Here is a tiny trained network, its code and every weight. The questions are about switching its units off for an input and a target symbol, where a switched-off unit gives its printed mean instead of its output.

import numpy as np


def w(rows, s, z=0):
    codes = np.array(rows[::2]) - 128.0
    scale = np.full(codes.shape[1], s)
    scale[-1] = z or s
    return codes * scale


def f(y):
    return y / 2 * (1 + np.tanh(0.7978845608 * (y + 0.044715 * y**3)))


def softmax(a):
    e = np.exp(a - a.max(-1, keepdims=True))
    return e / e.sum(-1, keepdims=True)


def log_softmax(a):
    a = a - a.max(-1, keepdims=True)
    return a - np.log(np.exp(a).sum(-1, keepdims=True))


def net(x, mask):
    ids = ['αζηθξφω'.index(c) for c in x.split()]
    T = len(ids)
    res = E[ids] + P[:T]
    r = res
    for j in range(2):
        rows = slice(4 * j, 4 * j + 4)
        q, k, v = (r @ M[0][rows].T for M in (Q, K, V))
        z = softmax(np.where(np.tri(T) > 0, q @ k.T / 4**0.5, -1e9)) @ v
        o = O[0][rows]
        res = res + np.where(mask[j], z, o[:, -1]) @ o[:, :-1]
    y = f(res @ A[0][:, :-1].T + A[0][:, -1])
    res = res + np.where(mask[2:10], y, B[0][:, -1]) @ B[0][:, :-1]
    return log_softmax(res[-1] @ U[:, :-1].T + U[:, -1])


Q, K, V, O, A, B = {}, {}, {}, {}, {}, {}
E = w([
[151,61,208,87,64],'α',
[205,29,196,175,132],'ζ',
[218,100,121,113,129],'η',
[4,188,187,113,111],'θ',
[187,114,91,121,164],'ξ',
[247,82,195,72,136],'φ',
[42,167,184,193,190],'ω',
],0.013)
P = w([
[131,147,77,170,10],'0',
[104,67,107,119,103],'1',
[195,154,125,154,56],'2',
[104,79,130,107,144],'3',
[198,184,143,147,87],'4',
[109,102,151,101,179],'5',
[214,210,167,146,122],'6',
[101,120,170,94,212],'7',
],0.013)
Q[0] = w([
[95,26,55,26,252],'h1',
[90,59,139,223,195],'h1',
[111,78,210,116,150],'h1',
[235,200,110,170,71],'h1',
[77,109,102,192,156],'h2',
[122,89,97,104,165],'h2',
[174,172,167,176,177],'h2',
[113,193,167,111,105],'h2',
],0.021)
K[0] = w([
[129,155,251,109,205],'h1',
[140,166,105,39,163],'h1',
[123,167,93,142,173],'h1',
[91,117,96,131,29],'h1',
[90,115,122,164,135],'h2',
[113,99,119,108,143],'h2',
[154,147,131,187,170],'h2',
[108,166,183,117,122],'h2',
],0.027)
V[0] = w([
[68,188,60,162,136],'h1',
[134,123,55,253,204],'h1',
[169,133,78,122,204],'h1',
[171,133,55,12,117],'h1',
[130,83,104,138,97],'h2',
[129,142,143,122,64],'h2',
[113,113,122,46,131],'h2',
[154,100,122,103,175],'h2',
],0.016)
O[0] = w([
[132,163,128,113,246,1],'h1',
[113,213,206,212,191,81],'h1',
[70,116,138,237,150,58],'h1',
[201,44,78,202,155,87],'h1',
[96,176,172,120,161,162],'h2',
[157,155,113,127,186,173],'h2',
[96,108,157,202,136,81],'h2',
[32,162,101,141,113,142],'h2',
],0.012,0.0095)
A[0] = w([
[102,67,169,153,65,108],'n1',
[61,33,143,148,160,200],'n2',
[74,125,169,139,107,158],'n3',
[82,16,88,101,153,184],'n4',
[164,151,150,194,166,35],'n5',
[142,82,77,145,75,123],'n6',
[65,5,90,126,180,2],'n7',
[165,123,103,203,82,145],'n8',
],0.013,0.0079)
B[0] = w([
[107,166,65,135,139,243],'n1',
[143,63,185,158,123,187],'n2',
[145,136,108,125,151,170],'n3',
[122,135,144,153,96,238],'n4',
[102,168,51,116,134,149],'n5',
[55,99,134,145,177,255],'n6',
[139,133,108,2,142,178],'n7',
[187,149,157,140,102,207],'n8',
],0.027,0.019)
U = w([
[124,130,155,146,3,150],'α',
[116,118,164,230,82,140],'ζ',
[113,127,166,147,153,117],'η',
[122,61,123,126,129,100],'θ',
[172,65,93,98,143,60],'ξ',
[195,34,139,169,157,255],'φ',
[144,117,65,155,115,101],'ω',
],0.0064)

Each question gives the input, a string of symbols that net reads in full, and the target symbol t.
The units are the heads (4 rows each of Q, K, V and O) and the neurons (one row each of A and B). Each row of codes is followed by its name. A weight is (code - 128) times the scale printed after its matrix; where a second scale follows, it is the last column's (O, A, B and U).
mask holds one flag per unit, heads first, then neurons. A switched-off unit (its flag False) gives its mean, the last column of its rows in O or B, instead of its output. The means were averaged over made-up inputs and are rounded, as every weight is.
A unit's drop is (log p(t) with every unit on - log p(t) with that unit switched off) / (log p(t) with every unit on - log p(t) with every unit switched off).
The circuit of an input: a set's keep is (log p(t) with only the set's units on - log p(t) with every unit switched off) / (log p(t) with every unit on - log p(t) with every unit switched off). Starting from all 10 units, units are removed one at a time, each time the one whose removal leaves the highest keep (on an exact tie, the one counted first), for as long as the keep stays at least 0.8.
units of the circuit, in order: the units of the circuit, biggest drop first
most important unit: the unit with the biggest drop
k most important neurons: the k neurons with the biggest drops, biggest first
which heads matter: for each layer, one digit per head in row order, 1 if its drop is at least 0.15 and else 0, layers parted by /
input ζ η ξ, target α: units of the circuit, in order	[h1, n6]
input φ ζ η ζ α, target ζ: most important unit	h1
input ζ ζ θ ξ, target φ: units of the circuit, in order	[h1, n1]
input φ ζ ζ η, target ζ: which heads matter	10
input ξ θ ζ, target ω: units of the circuit, in order	[n5, h1]
input α ω θ φ ω ζ ω, target θ: units of the circuit, in order	[n6, h1, h2]
input θ ζ θ ω η ω ζ α, target η: which heads matter	10
input ξ ζ η ζ φ, target ω: which heads matter	10
input η ζ ζ, target φ: 3 most important neurons	[n1, n4, n7]
input η ζ ζ ζ ζ ξ α, target φ: 2 most important neurons	[n1, n4]
input η ζ ζ ζ θ, target φ: units of the circuit, in order	[h1, h2]
input θ θ θ ζ ξ α ω, target ξ: units of the circuit, in order	[h1, h2]
input φ φ θ, target ζ: units of the circuit, in order	[h1, n6, n7, n4]
input ζ φ θ ζ θ η ζ ζ, target ζ: 2 most important neurons	[n7, n2]
input ω ζ ξ θ θ φ θ, target η: units of the circuit, in order	[h1]
input φ ζ ζ ξ ζ φ ζ, target ζ: 2 most important neurons	[n6, n7]
input ξ ζ ξ ζ ζ ξ, target φ: units of the circuit, in order	[h1, n2]
input η θ φ φ ζ θ, target θ: 2 most important neurons	[n7, n6]
input θ ξ φ α, target θ: 4 most important neurons	[n7, n6, n1, n2]
input ω ζ ζ θ ξ, target η: most important unit	h1
input φ θ θ η ξ, target ζ: 3 most important neurons	[n6, n7, n4]
input η φ ζ η, target θ: 4 most important neurons	[n7, n6, n2, n1]
input θ θ η, target ξ: 2 most important neurons	[n4, n6]
input η ζ φ, target φ: 2 most important neurons	[n1, n4]
input φ ξ φ, target ζ: 4 most important neurons	[n6, n7, n4, n8]
input θ ζ θ α, target α: 3 most important neurons	[n6, n4, n7]
input α ζ ζ φ, target θ: most important unit	n7
input ξ φ η ω, target η: 2 most important neurons	[n1, n4]
